W = [ -57 -110  753  -79 -764  -30]
W[0] -> -57
W[3] -> -79
W[1] -> -110
W[5] -> -30

arr =
[[-32 -16 -11 -60 -51 -19 -15 -19   0 -35 -24 -16]
 [-11 -32 -19 -30 -23 -40 -23 -29   8 -62 -41 -24]
 [ 33  10   4  57  46  12   6   7  -3  25  13   7]
 [-23  -8 -11 -25 -27 -11  -6 -10 -15   5  -9  -5]]
Rows and columns are counted from 0.
(0, 0) => -32
(1, 11) => -24
(1, 6) => -23
(1, 7) => -29
(2, 6) => 6
(2, 11) => 7
(1, 3) => -30
(0, 4) => -51
(3, 3) => -25
(1, 5) => -40
(3, 11) => -5
(2, 0) => 33
(2, 9) => 25
(0, 7) => -19
(2, 1) => 10
(1, 4) => -23
(3, 10) => -9
(1, 0) => -11
(0, 11) => -16
(3, 7) => -10
(3, 5) => -11
(0, 2) => -11
(2, 8) => -3

a =
344	389	388	430	410	397	385	402	420	375	340
575	390	378	347	290	534	647	544	435	352	517
479	289	299	172	494	578	506	345	382	264	279
309	403	328	470	527	411	497	490	413	314	302
414	412	484	245	294	147	597	326	358	786	449
327	355	248	397	482	471	199	519	423	400	364
330	425	368	379	382	352	307	390	393	414	354
547	234	478	455	474	306	539	321	698	383	425
363	381	397	382	367	392	384	397	382	387	404
a[0][0] = 344
a[8][5] = 392
a[4][4] = 294
a[5][2] = 248
a[8][2] = 397
a[7][10] = 425
a[1][10] = 517
a[:, 0] = [344, 575, 479, 309, 414, 327, 330, 547, 363]
a[5][9] = 400
a[8][8] = 382
a[3][2] = 328
a[7] = [547, 234, 478, 455, 474, 306, 539, 321, 698, 383, 425]
a[1][6] = 647
a[4] = [414, 412, 484, 245, 294, 147, 597, 326, 358, 786, 449]
a[8] = [363, 381, 397, 382, 367, 392, 384, 397, 382, 387, 404]
a[0] = [344, 389, 388, 430, 410, 397, 385, 402, 420, 375, 340]
a[:, 5] = [397, 534, 578, 411, 147, 471, 352, 306, 392]
a[6][5] = 352
a[1][9] = 352
a[:, 2] = [388, 378, 299, 328, 484, 248, 368, 478, 397]
a[4][9] = 786
a[2] = [479, 289, 299, 172, 494, 578, 506, 345, 382, 264, 279]
a[6][3] = 379
a[3][5] = 411
a[:, 1] = [389, 390, 289, 403, 412, 355, 425, 234, 381]
a[6] = [330, 425, 368, 379, 382, 352, 307, 390, 393, 414, 354]
a[7][3] = 455
a[1][1] = 390
a[2][2] = 299

B =
array([[4, 5, 2, 4, 6],
       [3, 6, 4, 5, 4],
       [6, 4, 3, 3, 5],
       [8, 3, 5, 3, 5],
       [3, 6, 3, 5, 5],
       [2, 6, 4, 5, 5],
       [6, 4, 7, 5, 4],
       [6, 4, 2, 3, 6],
       [5, 5, 2, 3, 6],
       [6, 4, 6, 5, 5],
       [3, 6, 6, 6, 4],
       [7, 3, 6, 4, 4]])
B[-12, 0]: 4
B[-6, -1]: 4
B[-5, 1]: 4
B[-10]: [6, 4, 3, 3, 5]
B[7, 4]: 6
B[3]: [8, 3, 5, 3, 5]
B[-6, -4]: 4
B[4, 0]: 3
B[4, -4]: 6
B[-3, 1]: 4
B[-6, 2]: 7
B[4, 3]: 5
B[-12, -2]: 4
B[:, -5]: [4, 3, 6, 8, 3, 2, 6, 6, 5, 6, 3, 7]
B[-1]: [7, 3, 6, 4, 4]
B[11, -5]: 7
B[-2, -4]: 6
B[-12]: [4, 5, 2, 4, 6]
B[-1, 1]: 3
B[-7, 4]: 5
B[6]: [6, 4, 7, 5, 4]
B[-9, 0]: 8
B[-11, 1]: 6
B[5, 2]: 4
B[10, -3]: 6
B[0, -1]: 6
B[:, -2]: [4, 5, 3, 3, 5, 5, 5, 3, 3, 5, 6, 4]
B[-3, 3]: 5

A =
[[  1   3  -9  12  -7  -9 -13  -4   6  11  -2]
 [ -1   2   1   4  -2  -1   2  -2  -2  -4   1]
 [ -3  -1   7  -6   1   2   9  -1  -6  -7   4]
 [ -4   8 -10  20 -14 -19  -9 -15  -2   5   3]
 [ 19 -18   6 -33  33  44  -7  40  27  11 -18]
 [ 17  -8  -7  -5  16  25 -23  26  29  21 -17]
 [  1   3  -8  11  -5  -7 -11  -3   5   8  -2]
 [-20  19  -9  34 -35 -50   4 -43 -27  -7  18]
 [  5   0  -4   7   1   5 -10   5  10   7  -5]
 [ 16 -15   8 -27  28  40  -5  36  23   8 -15]]
A[0,0] = 1
A[6,9] = 8
A[9,1] = -15
A[7,9] = -7
A[5,6] = -23
A[0,6] = -13
A[9,0] = 16
A[1,1] = 2
A[3,5] = -19
A[4] = [19, -18, 6, -33, 33, 44, -7, 40, 27, 11, -18]
A[8,4] = 1
A[0] = [1, 3, -9, 12, -7, -9, -13, -4, 6, 11, -2]
A[8] = [5, 0, -4, 7, 1, 5, -10, 5, 10, 7, -5]
A[8,1] = 0
A[8,6] = -10
A[6,5] = -7
A[7,1] = 19
A[2,2] = 7
A[1,2] = 1
A[9,9] = 8
A[9] = [16, -15, 8, -27, 28, 40, -5, 36, 23, 8, -15]
A[2] = [-3, -1, 7, -6, 1, 2, 9, -1, -6, -7, 4]
A[3,0] = -4
A[7,6] = 4
A[1,6] = 2
A[6] = [1, 3, -8, 11, -5, -7, -11, -3, 5, 8, -2]
A[4,7] = 40
A[:, 7] = [-4, -2, -1, -15, 40, 26, -3, -43, 5, 36]
A[4,6] = -7
A[8,10] = -5
A[2,8] = -6
A[:, 10] = [-2, 1, 4, 3, -18, -17, -2, 18, -5, -15]
A[2,0] = -3
A[7,8] = -27
A[5,1] = -8
A[0,5] = -9
A[6,0] = 1

grid =
[[-11 -14  18   5]
 [-20  44   6   2]
 [ -8 -21  23  11]
 [ 11  14  32 -29]
 [ 33 -16  42  -2]
 [  0  37  41   8]
 [ 27  13  36 -33]
 [-26   9  15  19]
 [-21  60 -10  48]
 [ 55 -38  54  21]]
Rows and columns are counted from 0.
row 0 col 0 = -11
row 8 col 0 = -21
row 7 col 1 = 9
row 7 col 0 = -26
row 5 col 0 = 0
row 7 col 2 = 15
row 1 col 1 = 44
row 8 col 1 = 60
row 1 col 3 = 2
row 2 col 3 = 11
row 5 col 2 = 41
row 3 col 0 = 11
row 6 col 2 = 36
row 3 col 3 = -29
row 8 col 3 = 48
row 1 col 2 = 6
row 3 col 2 = 32
row 9 col 3 = 21

data = 19,-33,-50,13,-43
data[0]	19
data[1]	-33
data[4]	-43

m =
-17.04	-14.03	16.47	-18.99	11.38	-11.45	-27.37	-10.69	-25.90
2.09	0.58	-8.72	26.59	-18.89	0.41	15.13	8.50	17.14
-2.62	-15.79	8.47	-21.70	26.69	-11.65	-18.02	-5.77	-28.34
6.41	9.61	-14.39	0.00	-18.20	23.00	19.10	-2.70	25.36
9.68	6.80	-16.09	15.41	-17.25	13.72	23.44	4.60	25.30
8.11	0.91	-15.61	29.60	-13.14	-4.23	17.36	20.25	8.87
6.04	12.35	-17.63	8.85	-21.00	17.36	20.93	-2.04	28.25
10.29	-3.14	-1.22	-26.08	24.19	-1.76	-4.24	-6.77	-14.58
-14.23	1.82	10.60	-29.68	3.30	-3.81	-23.30	-22.78	-12.92
-2.42	-15.33	-4.27	-2.27	7.95	-4.86	-5.33	10.56	-15.76
Rows and columns are counted from 0.
(0, 0) -> -17.04
(9, 2) -> -4.27
(7, 1) -> -3.14
(2, 7) -> -5.77
(2, 8) -> -28.34
(9, 8) -> -15.76
(2, 2) -> 8.47
(1, 6) -> 15.13
(3, 3) -> 0.00
(4, 4) -> -17.25
(6, 8) -> 28.25
(3, 5) -> 23.00
(3, 6) -> 19.10
(6, 5) -> 17.36
(1, 5) -> 0.41
(7, 0) -> 10.29
(6, 4) -> -21.00
(0, 5) -> -11.45
(4, 3) -> 15.41
(4, 5) -> 13.72
(0, 3) -> -18.99
(4, 2) -> -16.09
(7, 3) -> -26.08
(8, 2) -> 10.60
(3, 0) -> 6.41
(7, 6) -> -4.24
(6, 3) -> 8.85
(7, 4) -> 24.19
(4, 6) -> 23.44
(5, 2) -> -15.61
(6, 2) -> -17.63
